Here is a tiny trained network, its code and every weight. The questions are about switching its units off for an input and a target symbol, where a switched-off unit gives its printed mean instead of its output.

import numpy as np


def w(rows, s, z=0):
    codes = np.array(rows[::2]) - 128.0
    scale = np.full(codes.shape[1], s)
    scale[-1] = z or s
    return codes * scale


def norm(h):
    return h / np.sqrt((h * h).mean(-1, keepdims=True) + 1e-5)


def f(y):
    return np.maximum(y, 0)


def softmax(a):
    e = np.exp(a - a.max(-1, keepdims=True))
    return e / e.sum(-1, keepdims=True)


def log_softmax(a):
    a = a - a.max(-1, keepdims=True)
    return a - np.log(np.exp(a).sum(-1, keepdims=True))


def net(x, mask):
    ids = ['γδζμξστφω'.index(c) for c in x.split()]
    T = len(ids)
    res = E[ids] + P[:T]
    r = norm(res)
    for j in range(2):
        rows = slice(2 * j, 2 * j + 2)
        q, k, v = (r @ M[0][rows].T for M in (Q, K, V))
        z = softmax(np.where(np.tri(T) > 0, q @ k.T / 2**0.5, -1e9)) @ v
        o = O[0][rows]
        res = res + np.where(mask[j], z, o[:, -1]) @ o[:, :-1]
    y = f(norm(res) @ A[0][:, :-1].T + A[0][:, -1])
    res = res + np.where(mask[2:14], y, B[0][:, -1]) @ B[0][:, :-1]
    return log_softmax(norm(res)[-1] @ U[:, :-1].T + U[:, -1])


Q, K, V, O, A, B = {}, {}, {}, {}, {}, {}
E = w([
[253,54,230],'γ',
[96,157,147],'δ',
[96,144,146],'ζ',
[97,160,146],'μ',
[143,95,59],'ξ',
[205,117,226],'σ',
[103,185,135],'τ',
[75,124,99],'φ',
[71,119,123],'ω',
],0.0077)
P = w([
[21,79,9],'0',
[166,63,116],'1',
[16,110,29],'2',
[188,53,141],'3',
[6,66,5],'4',
[203,61,144],'5',
[44,146,61],'6',
[210,65,152],'7',
[53,155,76],'8',
],0.003)
Q[0] = w([
[56,144,253],'head 1',
[32,127,46],'head 1',
[143,219,31],'head 2',
[63,163,77],'head 2',
],0.0067)
K[0] = w([
[116,121,23],'head 1',
[68,98,167],'head 1',
[255,177,90],'head 2',
[179,116,208],'head 2',
],0.0076)
V[0] = w([
[189,82,144],'head 1',
[181,149,47],'head 1',
[207,2,40],'head 2',
[213,213,113],'head 2',
],0.005)
O[0] = w([
[12,219,152,58],'head 1',
[133,195,193,92],'head 1',
[155,3,189,90],'head 2',
[244,77,27,5],'head 2',
],0.0044,0.0027)
A[0] = w([
[92,140,113,105],'neuron 1',
[254,11,50,133],'neuron 2',
[194,169,99,134],'neuron 3',
[182,126,90,76],'neuron 4',
[83,235,159,100],'neuron 5',
[100,127,48,4],'neuron 6',
[60,95,145,182],'neuron 7',
[53,152,126,68],'neuron 8',
[164,77,6,123],'neuron 9',
[238,71,206,182],'neuron 10',
[129,128,128,123],'neuron 11',
[157,21,60,127],'neuron 12',
],0.0067,0.0037)
B[0] = w([
[120,183,146,166],'neuron 1',
[20,221,170,198],'neuron 2',
[191,30,40,140],'neuron 3',
[148,115,232,133],'neuron 4',
[197,129,132,225],'neuron 5',
[133,34,3,146],'neuron 6',
[197,101,111,253],'neuron 7',
[161,152,195,195],'neuron 8',
[97,67,177,192],'neuron 9',
[129,200,48,213],'neuron 10',
[137,128,103,128],'neuron 11',
[229,169,154,198],'neuron 12',
],0.0046,0.0041)
U = w([
[38,175,204,192],'γ',
[249,98,40,97],'δ',
[92,178,62,198],'ζ',
[65,129,147,84],'μ',
[218,37,143,107],'ξ',
[86,161,90,1],'σ',
[135,148,34,30],'τ',
[119,55,207,248],'φ',
[83,121,136,131],'ω',
],0.012,0.0022)

Each question gives the input, a string of symbols that net reads in full, and the target symbol t.
The units are the heads (2 rows each of Q, K, V and O) and the neurons (one row each of A and B). Each row of codes is followed by its name. A weight is (code - 128) times the scale printed after its matrix; where a second scale follows, it is the last column's (O, A, B and U).
mask holds one flag per unit, heads first, then neurons. A switched-off unit (its flag False) gives its mean, the last column of its rows in O or B, instead of its output. The means were averaged over made-up inputs and are rounded, as every weight is.
A unit's drop is (log p(t) with every unit on - log p(t) with that unit switched off) / (log p(t) with every unit on - log p(t) with every unit switched off).
The circuit of an input: a set's keep is (log p(t) with only the set's units on - log p(t) with every unit switched off) / (log p(t) with every unit on - log p(t) with every unit switched off). Starting from the 12 units with the biggest drops (on a tie, the unit counted first), units are removed one at a time, each time the one whose removal leaves the highest keep (on an exact tie, the one counted first), for as long as the keep stays at least 0.8.
circuit, biggest first: the units of the circuit, biggest drop first
most important unit: the unit with the biggest drop
k most important neurons: the k neurons with the biggest drops, biggest first
heads that matter: for each layer, one digit per head in row order, 1 if its drop is at least 0.15 and else 0, layers parted by /
drop when u is switched off: that unit's drop, to one decimal
input μ τ μ μ τ μ, target δ: circuit, biggest first	head 2; head 1; neuron 3
input ζ τ μ τ, target δ: circuit, biggest first	neuron 3; head 1
input τ ω μ γ ζ, target ξ: circuit, biggest first	head 2; neuron 2; neuron 7
input φ ξ δ, target φ: circuit, biggest first	head 2; neuron 7
input τ τ μ ξ ζ γ ξ σ φ, target δ: heads that matter	01
input ζ τ ω τ τ φ δ σ ζ, target δ: circuit, biggest first	neuron 2; head 2; head 1
input τ σ ζ μ, target δ: most important unit	head 1
input ξ σ ω φ, target ξ: heads that matter	00
input μ σ δ, target δ: circuit, biggest first	head 2; neuron 2
input ξ γ ζ, target ξ: circuit, biggest first	head 2; neuron 7
input ξ μ δ φ ζ ξ ζ ξ ξ, target φ: circuit, biggest first	neuron 9; head 2
input τ ω φ ξ τ, target φ: circuit, biggest first	head 2; neuron 10; neuron 2
input δ ω μ σ μ φ γ γ δ, target ξ: circuit, biggest first	head 2; neuron 2; neuron 10
input γ τ φ ζ τ δ, target δ: most important unit	neuron 2
input τ μ μ σ, target δ: 2 most important neurons	neuron 10; neuron 3
input τ σ ζ ζ σ φ, target ξ: 4 most important neurons	neuron 10; neuron 2; neuron 7; neuron 12
input ζ φ φ σ τ γ ω, target ξ: 4 most important neurons	neuron 2; neuron 7; neuron 10; neuron 12
input ξ τ ξ δ τ ζ, target δ: 2 most important neurons	neuron 2; neuron 5
input γ ξ μ, target φ: drop when head 2 is switched off	0.8
input μ γ μ, target ξ: drop when head 2 is switched off	0.8
